Below is a small trained network, with its code and all its weights. Each question gives an input and a target symbol and asks what happens when units are switched off, that is, made to give their printed mean instead of their output.

import numpy as np


def w(rows, s, z=0):
    codes = np.array(rows[::2]) - 128.0
    scale = np.full(codes.shape[1], s)
    scale[-1] = z or s
    return codes * scale


def norm(h):
    return h / np.sqrt((h * h).mean(-1, keepdims=True) + 1e-5)


def f(y):
    return np.maximum(y, 0)


def softmax(a):
    e = np.exp(a - a.max(-1, keepdims=True))
    return e / e.sum(-1, keepdims=True)


def log_softmax(a):
    a = a - a.max(-1, keepdims=True)
    return a - np.log(np.exp(a).sum(-1, keepdims=True))


def net(x, mask):
    ids = ['ΔΘΠβξσ'.index(c) for c in x.split()]
    T = len(ids)
    res = E[ids] + P[:T]
    u = 0
    for l in range(2):
        r = norm(res)
        for j in range(2):
            rows = slice(2 * j, 2 * j + 2)
            q, k, v = (r @ M[l][rows].T for M in (Q, K, V))
            z = softmax(np.where(np.tri(T) > 0, q @ k.T / 2**0.5, -1e9)) @ v
            o = O[l][rows]
            res = res + np.where(mask[u + j], z, o[:, -1]) @ o[:, :-1]
        u += 2
        y = f(norm(res) @ A[l][:, :-1].T + A[l][:, -1])
        res = res + np.where(mask[u : u + 4], y, B[l][:, -1]) @ B[l][:, :-1]
        u += 4
    return log_softmax(norm(res)[-1] @ U[:, :-1].T + U[:, -1])


Q, K, V, O, A, B = {}, {}, {}, {}, {}, {}
E = w([
[133,97,137,170,187,138,121,73,130],'Δ',
[112,133,150,129,180,146,135,117,104],'Θ',
[90,109,159,160,182,103,134,102,125],'Π',
[117,120,124,118,144,113,138,121,110],'β',
[177,97,173,141,166,163,128,255,98],'ξ',
[125,95,140,123,208,120,123,125,123],'σ',
],0.0085)
P = w([
[136,153,68,124,2,138,122,173,173],'0',
[75,140,152,68,155,49,176,138,178],'1',
[129,76,121,67,160,99,152,88,160],'2',
[118,120,157,121,93,131,129,40,96],'3',
[144,135,124,108,85,136,144,86,95],'4',
[137,98,95,73,113,132,83,99,112],'5',
[96,95,110,91,93,139,73,112,121],'6',
[143,148,53,114,64,163,117,147,84],'7',
[174,92,38,119,163,128,108,165,115],'8',
[84,102,62,83,97,92,94,143,113],'9',
],0.0042)
Q[0] = w([
[84,145,218,88,2,143,61,141,204],'0.h0',
[54,80,79,68,129,108,106,70,114],'0.h0',
[189,75,168,52,144,139,23,136,164],'0.h1',
[48,96,34,115,185,109,123,143,88],'0.h1',
],0.0039)
K[0] = w([
[176,151,140,108,174,51,253,91,54],'0.h0',
[171,247,53,122,49,204,127,151,78],'0.h0',
[85,119,189,217,146,79,152,90,89],'0.h1',
[120,121,46,247,107,202,35,158,64],'0.h1',
],0.0039)
V[0] = w([
[158,45,79,82,160,58,54,72,217],'0.h0',
[121,121,47,72,2,86,127,106,103],'0.h0',
[70,139,152,89,188,76,159,202,151],'0.h1',
[86,156,158,162,131,63,156,83,152],'0.h1',
],0.0049)
O[0] = w([
[138,183,137,28,125,34,157,44,108,243],'0.h0',
[141,188,208,156,250,155,104,101,87,99],'0.h0',
[121,205,88,96,86,144,23,165,169,254],'0.h1',
[140,251,1,156,149,72,221,211,47,215],'0.h1',
],0.0047,0.0017)
A[0] = w([
[66,107,112,110,170,144,52,212,112,232],'0.n0',
[165,115,179,38,103,112,93,130,121,115],'0.n1',
[125,142,3,77,170,161,127,60,169,248],'0.n2',
[146,89,183,200,143,87,107,31,167,159],'0.n3',
],0.0033,0.0013)
B[0] = w([
[180,126,145,174,66,136,143,110,98,226],'0.n0',
[138,151,109,132,111,232,180,152,173,162],'0.n1',
[3,169,187,138,112,85,130,170,133,255],'0.n2',
[189,125,135,99,91,161,116,205,95,176],'0.n3',
],0.0048,0.0038)
Q[1] = w([
[75,202,99,48,109,31,198,83,121],'1.h0',
[44,164,145,136,199,111,120,150,2],'1.h0',
[125,37,168,205,94,219,104,146,243],'1.h1',
[208,175,137,89,153,90,140,66,39],'1.h1',
],0.005)
K[1] = w([
[170,93,178,232,200,240,72,149,91],'1.h0',
[173,27,116,153,2,187,137,181,203],'1.h0',
[168,123,184,72,251,91,78,45,59],'1.h1',
[87,135,138,92,91,63,155,202,227],'1.h1',
],0.005)
V[1] = w([
[106,195,89,79,91,153,64,255,137],'1.h0',
[25,156,118,168,149,84,72,15,193],'1.h0',
[170,109,39,150,122,126,171,151,160],'1.h1',
[173,174,102,183,138,88,99,194,78],'1.h1',
],0.0043)
O[1] = w([
[139,170,75,137,133,68,83,120,102,254],'1.h0',
[203,147,155,105,2,113,129,221,179,7],'1.h0',
[26,110,113,200,30,153,184,144,203,60],'1.h1',
[107,174,177,218,132,117,153,168,148,199],'1.h1',
],0.0057,0.0023)
A[1] = w([
[253,196,137,31,67,80,113,86,216,12],'1.n0',
[58,78,159,66,152,193,182,119,152,107],'1.n1',
[138,98,151,224,118,162,192,162,67,39],'1.n2',
[63,167,132,29,134,76,79,126,254,247],'1.n3',
],0.0036,0.0011)
B[1] = w([
[93,171,57,58,180,184,82,60,243,190],'1.n0',
[165,72,59,107,58,132,213,154,88,187],'1.n1',
[101,171,112,60,156,183,135,61,193,186],'1.n2',
[146,105,114,253,173,197,161,67,177,250],'1.n3',
],0.0049,0.0024)
U = w([
[119,51,138,46,109,94,254,112,84,151],'Δ',
[155,63,78,104,82,101,41,154,65,8],'Θ',
[108,220,96,188,91,31,158,184,117,160],'Π',
[205,180,231,67,209,101,94,137,49,185],'β',
[108,111,130,216,157,243,124,108,179,106],'ξ',
[154,177,70,20,129,109,75,76,220,138],'σ',
],0.005,0.0016)

Each question gives the input, a string of symbols that net reads in full, and the target symbol t.
The units are the heads (2 rows each of Q, K, V and O) and the neurons (one row each of A and B). Each row of codes is followed by its name. A weight is (code - 128) times the scale printed after its matrix; where a second scale follows, it is the last column's (O, A, B and U).
mask holds one flag per unit, layer by layer, with each layer's heads first. A switched-off unit (its flag False) gives its mean, the last column of its rows in O or B, instead of its output. The means were averaged over made-up inputs and are rounded, as every weight is.
A unit's drop is (log p(t) with every unit on - log p(t) with that unit switched off) / (log p(t) with every unit on - log p(t) with every unit switched off).
The circuit of an input: a set's keep is (log p(t) with only the set's units on - log p(t) with every unit switched off) / (log p(t) with every unit on - log p(t) with every unit switched off). Starting from all 12 units, units are removed one at a time, each time the one whose removal leaves the highest keep (on an exact tie, the one counted first), for as long as the keep stays at least 0.8.
circuit, biggest first: the units of the circuit, biggest drop first
top k neurons: the k neurons with the biggest drops, biggest first
k most important neurons of layer l: the k neurons of layer l with the biggest drops, biggest first
which heads matter: for each layer, one digit per head in row order, 1 if its drop is at least 0.15 and else 0, layers parted by /
input ξ β Θ σ Δ β Δ ξ β, target Θ: which heads matter	11 / 10
input Θ β β Π ξ Π β, target ξ: which heads matter	10 / 00
input Π Π Δ Π, target Π: circuit, biggest first	[0.h1 1.h0]
input ξ ξ σ σ, target Θ: which heads matter	11 / 00
input Δ β Π Π β Θ β β β Θ, target Δ: which heads matter	01 / 10
input σ ξ σ, target σ: circuit, biggest first	[0.h1 0.h0]
input ξ Π ξ, target Θ: which heads matter	11 / 00
input Θ ξ β ξ, target ξ: circuit, biggest first	[0.h0 1.h1 1.n2]
input ξ Θ σ Θ ξ Δ σ Θ ξ Θ, target Θ: which heads matter	11 / 00
input Δ β β Θ Π Π β Π Θ Π, target Δ: most important neuron of layer 1	[1.n1]
input σ β ξ Θ β ξ Δ, target σ: which heads matter	11 / 11
input ξ ξ σ Π β Θ σ, target Θ: 2 most important neurons of layer 1	[1.n0 1.n2]
input σ σ β σ β σ Π σ, target σ: circuit, biggest first	[0.h0 1.h0 1.n0]
input ξ Π β Δ Θ Π ξ β Δ, target Θ: which heads matter	11 / 10
input β Π β ξ ξ β β, target β: which heads matter	11 / 01
input Δ β ξ, target Δ: circuit, biggest first	[0.h1 1.h0 0.h0 1.n1]
input σ Δ Θ Δ Θ β Θ, target σ: which heads matter	10 / 11
input β β Θ β β σ σ β Δ Π, target β: circuit, biggest first	[0.h0 1.h1]
input Δ β Δ, target Δ: circuit, biggest first	[0.h1 1.h0 0.h0]
input β β Δ β σ ξ β β ξ Π, target β: circuit, biggest first	[1.h1 0.h0]
input Δ σ ξ, target Δ: circuit, biggest first	[0.h1 1.h0 0.h0]
input σ β Θ σ β Π β, target σ: circuit, biggest first	[1.h0 1.n0 0.h0]
input β σ Δ Π Π σ σ Δ Δ, target β: top neuron	[0.n2]
